Here is a tiny trained network, its code and every weight. The questions are about switching its units off for an input and a class, where a switched-off unit gives its printed mean instead of its output.

import numpy as np


def w(rows, s, z=0):
    codes = np.array(rows[::2]) - 128.0
    scale = np.full(codes.shape[1], s)
    scale[-1] = z or s
    return codes * scale


def f(y):
    return y / 2 * (1 + np.tanh(0.7978845608 * (y + 0.044715 * y**3)))


def log_softmax(a):
    a = a - a.max(-1, keepdims=True)
    return a - np.log(np.exp(a).sum(-1, keepdims=True))


def net(x, mask):
    res = np.array(x, float).reshape(1, 5) / 4 @ E
    y = f(res @ A[0][:, :-1].T + A[0][:, -1])
    res = res + np.where(mask, y, B[0][:, -1]) @ B[0][:, :-1]
    return log_softmax(res[-1] @ U[:, :-1].T + U[:, -1])


A, B = {}, {}
E = w([
[2,96,81,204],'x0',
[137,90,132,100],'x1',
[124,144,121,142],'x2',
[215,58,171,215],'x3',
[126,146,124,143],'x4',
],0.0072)
A[0] = w([
[65,203,88,42,63],'n1',
[178,151,161,213,135],'n2',
[106,143,206,122,62],'n3',
[30,22,134,148,123],'n4',
[179,119,153,54,118],'n5',
[169,10,180,177,100],'n6',
[30,198,97,95,254],'n7',
[253,129,79,154,118],'n8',
[36,68,91,148,119],'n9',
[161,111,254,248,71],'n10',
[166,179,229,87,97],'n11',
],0.0081,0.0075)
B[0] = w([
[65,171,156,24,165],'n1',
[82,116,98,102,158],'n2',
[42,159,143,141,111],'n3',
[139,158,193,161,171],'n4',
[169,191,148,186,152],'n5',
[88,130,106,67,174],'n6',
[143,88,89,151,254],'n7',
[125,120,143,109,160],'n8',
[155,215,170,173,168],'n9',
[7,127,162,74,167],'n10',
[141,172,180,156,148],'n11',
],0.011,0.0089)
U = w([
[165,254,199,220,2],'0',
[68,127,71,42,9],'1',
[164,112,79,152,253],'2',
[168,125,76,156,233],'3',
],0.012,0.0054)

Each question gives the input, the list of numbers given to net, and the class t.
The units are the neurons (one row each of A and B). Each row of codes is followed by its name. A weight is (code - 128) times the scale printed after its matrix; where a second scale follows, it is the last column's (A, B and U).
mask holds one flag per neuron, in row order. A switched-off neuron (its flag False) gives its mean, the last column of its row in B, instead of its output. The means were averaged over made-up inputs and are rounded, as every weight is.
A unit's drop is (log p(t) with every unit on - log p(t) with that unit switched off) / (log p(t) with every unit on - log p(t) with every unit switched off).
The circuit of an input: a set's keep is (log p(t) with only the set's units on - log p(t) with every unit switched off) / (log p(t) with every unit on - log p(t) with every unit switched off). Starting from all 11 units, units are removed one at a time, each time the one whose removal leaves the highest keep (on an exact tie, the one counted first), for as long as the keep stays at least 0.8.
units of the circuit, in order: the units of the circuit, biggest drop first
k most important neurons: the k neurons with the biggest drops, biggest first
drop when u is switched off: that unit's drop, to one decimal
input [1,-4,-5,7,-8], class 1: 2 most important neurons : [n10 n6]
input [7,5,2,-7,1], class 0: units of the circuit, in order : [n9]
input [4,6,-6,7,-3], class 1: 2 most important neurons : [n6 n10]
input [7,3,5,7,-1], class 0: 4 most important neurons : [n4 n9 n7 n1]
input [-8,8,-1,6,-2], class 0: 2 most important neurons : [n5 n11]
input [6,-5,-1,7,0], class 1: 2 most important neurons : [n10 n6]
input [7,-5,5,1,5], class 0: 3 most important neurons : [n9 n4 n6]
input [-5,-7,5,7,2], class 1: 2 most important neurons : [n10 n2]
input [-4,6,1,8,7], class 1: units of the circuit, in order : [n10 n6]
input [-7,8,8,8,5], class 1: 3 most important neurons : [n10 n6 n2]
input [-8,-2,-6,-1,3], class 0: drop when n11 is switched off : 0.2
input [8,-2,-1,1,-1], class 0: drop when n9 is switched off : 0.4
input [-3,-8,5,-3,8], class 2: drop when n10 is switched off : 0.2
